Here is a tiny trained network, its code and every weight. The questions are about switching its units off for an input and a class, where a switched-off unit gives its printed mean instead of its output.

import numpy as np


def w(rows, s, z=0):
    codes = np.array(rows[::2]) - 128.0
    scale = np.full(codes.shape[1], s)
    scale[-1] = z or s
    return codes * scale


def f(y):
    return np.maximum(y, 0)


def log_softmax(a):
    a = a - a.max(-1, keepdims=True)
    return a - np.log(np.exp(a).sum(-1, keepdims=True))


def net(x, mask):
    res = np.array(x, float).reshape(1, 4) / 4 @ E
    y = f(res @ A[0][:, :-1].T + A[0][:, -1])
    res = res + np.where(mask, y, B[0][:, -1]) @ B[0][:, :-1]
    return log_softmax(res[-1] @ U[:, :-1].T + U[:, -1])


A, B = {}, {}
E = w([
[131,130,155,79,128,206,96,254,201,98,97],'x0',
[136,107,118,137,217,135,5,125,106,128,195],'x1',
[129,128,130,128,124,125,125,130,125,128,127],'x2',
[127,126,137,129,115,120,122,138,111,127,132],'x3',
],0.0096)
A[0] = w([
[130,120,135,120,118,142,180,174,137,114,137,210],'neuron 0',
[141,137,125,145,90,89,228,33,87,134,114,253],'neuron 1',
[129,124,125,126,185,133,36,117,119,129,169,132],'neuron 2',
[145,124,126,123,148,130,58,109,125,125,136,150],'neuron 3',
[146,123,119,154,187,82,66,7,53,138,197,132],'neuron 4',
[147,132,144,106,83,153,177,214,170,121,82,134],'neuron 5',
[131,148,122,136,110,135,180,183,147,135,116,124],'neuron 6',
[131,127,125,116,184,172,42,221,159,120,149,28],'neuron 7',
],0.017,0.0057)
B[0] = w([
[71,181,110,209,32,170,174,227,90,101,129,177],'neuron 0',
[166,87,128,168,2,25,170,124,49,126,213,236],'neuron 1',
[129,163,131,193,209,122,80,124,150,124,163,210],'neuron 2',
[100,199,131,253,127,138,123,192,102,112,163,178],'neuron 3',
[60,162,48,154,191,203,139,76,127,133,69,254],'neuron 4',
[84,163,112,127,132,204,141,191,158,120,76,216],'neuron 5',
[150,96,127,34,143,157,103,61,176,153,77,174],'neuron 6',
[208,89,206,94,131,40,84,185,136,136,175,214],'neuron 7',
],0.022)
U = w([
[151,71,126,117,50,43,159,111,73,126,184,252],'0',
[141,71,134,63,138,132,100,68,157,144,104,54],'1',
[58,162,71,162,184,174,100,67,117,132,120,161],'2',
[123,70,140,69,161,117,138,80,144,128,127,68],'3',
[150,50,140,84,132,130,96,67,177,140,84,54],'4',
[96,133,136,56,68,254,142,180,173,112,12,193],'5',
[152,125,127,50,136,133,101,97,115,137,117,61],'6',
[196,137,190,127,160,62,43,179,160,117,191,110],'7',
],0.007,0.0029)

Each question gives the input, the list of numbers given to net, and the class t.
The units are the neurons (one row each of A and B). Each row of codes is followed by its name. A weight is (code - 128) times the scale printed after its matrix; where a second scale follows, it is the last column's (A, B and U).
mask holds one flag per neuron, in row order. A switched-off neuron (its flag False) gives its mean, the last column of its row in B, instead of its output. The means were averaged over made-up inputs and are rounded, as every weight is.
A unit's drop is (log p(t) with every unit on - log p(t) with that unit switched off) / (log p(t) with every unit on - log p(t) with every unit switched off).
The circuit of an input: a set's keep is (log p(t) with only the set's units on - log p(t) with every unit switched off) / (log p(t) with every unit on - log p(t) with every unit switched off). Starting from all 8 units, units are removed one at a time, each time the one whose removal leaves the highest keep (on an exact tie, the one counted first), for as long as the keep stays at least 0.8.
circuit, biggest first: the units of the circuit, biggest drop first
k most important neurons: the k neurons with the biggest drops, biggest first
drop when u is switched off: that unit's drop, to one decimal
input [-7,-5,-8,-7], class 0: most important neuron => (neuron 1)
input [1,-4,-5,3], class 5: 2 most important neurons => (neuron 7; neuron 5)
input [-6,0,0,3], class 0: 3 most important neurons => (neuron 1; neuron 5; neuron 2)
input [0,-1,1,-7], class 0: 2 most important neurons => (neuron 4; neuron 5)
input [4,0,4,6], class 5: 2 most important neurons => (neuron 1; neuron 2)
input [1,-8,-6,-5], class 5: 2 most important neurons => (neuron 5; neuron 7)
input [7,0,-1,-6], class 5: 3 most important neurons => (neuron 5; neuron 1; neuron 2)
input [2,1,2,-7], class 7: 2 most important neurons => (neuron 4; neuron 1)
input [1,-4,-1,-2], class 5: 2 most important neurons => (neuron 7; neuron 5)
input [8,-1,2,-1], class 5: drop when neuron 5 is switched off => 3.2
input [-2,-8,-2,-8], class 0: drop when neuron 1 is switched off => 4.6
input [8,-1,6,7], class 5: drop when neuron 5 is switched off => 3.4
input [8,-2,-5,-5], class 5: drop when neuron 5 is switched off => 0.1
input [-1,-8,8,8], class 0: circuit, biggest first => (neuron 1)
